x = [[37, 64, 19, 31, 45, 28, 14, 37, 50, 56, 29, 46], [19, 55, 4, 50, 35, 55, 42, 52, 44, 48, 31, 67], [30, 47, 12, 44, 41, 63, 32, 69, 45, 34, 42, 78]]
Give the entry just right of 56.
29
Give the entry just right of 30.
47

X = [[588, 771, 649, 677, 793, 608, 754, 651, 663, 645, 641, 586], [647, 738, 781, 721, 763, 775, 729, 607, 620, 696, 664, 547], [601, 358, 482, 452, 361, 560, 462, 555, 586, 498, 548, 681], [600, 350, 372, 446, 242, 431, 519, 582, 608, 448, 451, 685], [591, 614, 670, 684, 596, 680, 706, 643, 673, 624, 664, 577], [572, 285, 400, 479, 187, 477, 500, 595, 627, 448, 513, 663], [507, 621, 558, 674, 554, 518, 675, 660, 665, 581, 621, 544], [598, 565, 566, 548, 582, 562, 418, 490, 441, 577, 520, 538], [592, 558, 632, 659, 495, 651, 687, 629, 659, 598, 623, 574]]
The entry just left of 673 -> 643
Find the entry just right of 629.
659
Find the maximum.
793
The entry just left of 623 -> 598
Find the entry just left of the largest entry.
677
Find the entry just left of 620.
607
The minimum: 187
Find the entry just right of 675.
660
The entry just right of the largest entry: 608
Find the entry just left of 520.
577
The entry just right of 641 -> 586
The entry just left of 632 is 558
Find the entry just left of the smallest entry.
479
Find the entry just left of 495.
659
The entry just left of 781 is 738

M =
[[  0   3  14 -21 -17 -16 -14   6  19 -10  23]
 [ 17 -26  -9   6  13   6  14  18 -13  17 -25]
 [  6   3  20  -8   0 -12  -9   9   7 -24  10]
 [ 28  38  -8  20 -14   4  13   8   4  15   7]
 [ -8   4  10  -5   1 -18 -13   8  12 -22   0]
 [ -5 -25 -24   5  -1  26  13  -6 -19  16  -5]
 [-12   2  16   3   6 -12 -15   4  14  -9   4]
 [ 12  54 -11  25 -21  16  14 -11 -16  14  17]
 [-12   1  11   3   2 -11 -22  11  17  -7   5]
 [-24 -23 -30  -8   2  33  16 -22 -35  16   1]
 [-14 -10   4   5   3 -11 -18  15  16  -6   6]
 [-11  61 -20  13 -40  12  21 -32 -29  10  20]
 [-13  -8   5   5   4 -13 -21  15  23  -2   3]
 [-11 -16 -38   2  -8  35  14  -7 -37  22   8]]
Rows and columns are numbered from 1.
The bottom-right entry?
A: 8
The entry at row 3, column 3?
A: 20
The top-left entry -> 0
The entry at row 1, column 2: 3
The top entry of the column that holds the smallest entry: -17
The entry at row 1, column 3?
A: 14
The entry at row 3, column 1 is 6
The smallest entry -> -40
The entry in the top-right corner is 23
The entry just right of the smallest entry: 12
The bottom-left entry?
A: -11
The entry directly below the largest entry is -8
The entry just right of the largest entry?
A: -20
The largest entry: 61
The entry in row 2 and column 2?
A: -26
The bottom entry of the column that holds the smallest entry is -8
The entry directly above 22?
A: -2
The entry just left of the smallest entry -> 13
The entry at row 2, column 1?
A: 17
The entry just right of 25?
A: -21
The entry directly above the largest entry?
A: -10
The entry directly below the smallest entry?
A: 4

Questions about the matrix below. Indices start at 1.
1) Read off the entry directly above 16.
2) Read off the top entry of the column that holds the largest entry.
3) Read off the entry in the top-right corner.
4) Read off the entry at row 1, column 1.
5) Read off the entry at row 3, column 1.
6) Read off the entry in the bottom-right corner.
7) Read off the entry in row 1 and column 3.
8) Read off the entry directly below the smallest entry.
[[ -2   6   9 -21   9 -19  21  33   9 -23 -23  18  43]
 [-24  50  -4 -45   5  18 -12  24   5  -8  13  10   6]
 [  3   9 -12 -14  18  -9  20   9   5 -15 -28  -3   9]
 [-11  19  10  18 -10   1  10 -10 -11 -14 -17  47 -16]
 [-30  26   2 -47  -3  18 -22  16  -3  -2  12   9  13]
 [-19  -8  12  23 -21  -8  -5  14   4 -12 -21  44  -3]]
1) -10
2) 6
3) 43
4) -2
5) 3
6) -3
7) 9
8) 23

arr =
[[ 16  19 -10 -26   7  11   0   1  14  -4]
 [ -3 -27  24  15  -9  -5  -6  -7  -9 -11]
 [-10  -7 -14  21   0  -7  -4   7  -3  -1]
 [-11  18  13 -10 -11 -13  -2   7 -13  13]
 [ 13   1  -9 -21  -1 -14  15 -14  -5   3]
 [-27 -14  14  15 -12  -1 -14  10 -11 -14]
 [ 12  10 -28  21  -2 -18  45   0  -2  22]
 [-24  -8   2  39 -18  -6   1  12 -17   8]
 [-13 -20   5   8  -1   5  -9   5  -7  -7]
 [-31 -26   5   9  -8   4 -17  14  -8   4]]
Indices start at 1.
The entry in row 1 and column 3: -10
The entry in row 1 and column 2 -> 19
The entry in row 3 and column 1: -10
The bottom-left entry: -31
The entry directly below the largest entry: 1
The entry in row 2 and column 2: -27
The entry at row 2, column 1: -3
What is the entry in row 1 and column 1?
Answer: 16
What is the entry in the top-right corner?
Answer: -4
The entry at row 2, column 3 is 24
The entry just right of 9 is -8
The entry directly above the smallest entry: -13
The bottom-right entry: 4
The largest entry is 45
The entry just right of 2: 39
What is the entry at row 3, column 3?
Answer: -14

Read these off the array that follows.
1) Read off the entry just right of 8.
2) Read off the entry directly below the smallest entry.
3) Read off the bottom entry of the column that holds the smallest entry.
4) Read off the entry just left of -26.
5) Read off the last entry, reading row by row.
6) Read off the largest entry in the last column.
7) Read off the entry directly above -49.
8) Read off the fifth entry, reading row by row.
-4,35,-2,11
8,6,-4,-19
12,11,38,4
27,-49,31,15
45,-3,10,-26
19,6,-12,-20
1) 6
2) -3
3) 6
4) 10
5) -20
6) 15
7) 11
8) 8

A =
[[129  70 151 147 139 145 138  72 114 133  92 126 117 153]
 [ 99 117 107 107 104 103 111 104 104 108 101  95  84 107]
 [168 207 173 176 166 170 173 201 193 180 195 165 166 161]
 [ 92  81 136 131 106 137 124  94 112 123 101  94  87 130]
 [126  30 135 128 135 134 130  35  86 117  64 127 119 149]
 [173 178 131 135 160 130 133 174 152 138 162 171 184 136]
 [112 140 115 124 102 115 124 130 124 123 131 113 102 110]
 [131 116 150 148 137 150 153 113 136 148 127 132 122 149]
 [102  85 144 140 115 144 138  91 118 134 105 104  92 139]]
Rows and columns are numbered from 1.
Find the entry in the bottom-left corner.
102
The entry in row 3 and column 1 is 168
Find the entry just right of the largest entry.
173
Find the entry in row 1 and column 2.
70
The entry just left of the smallest entry: 126
Find the entry directly below 168.
92
The entry directly below 128 is 135
The entry in row 2 and column 2 is 117
The entry directly above the smallest entry is 81
The entry at row 1, column 1 is 129
Find the smallest entry.
30
Find the top-right entry.
153
The entry directly below the smallest entry -> 178
Find the entry in row 2 and column 1.
99
The entry just left of 147 -> 151
The entry directly above 176 -> 107
Find the entry just right of 122.
149
Find the entry in the bottom-right corner.
139
The bottom entry of the column that holds the largest entry: 85
Find the entry directly below 145.
103
Find the entry directly above 171.
127
Find the entry directly below 180.
123
The entry just left of 178 -> 173
Find the entry just right of 111.
104
Find the entry just right of the smallest entry.
135
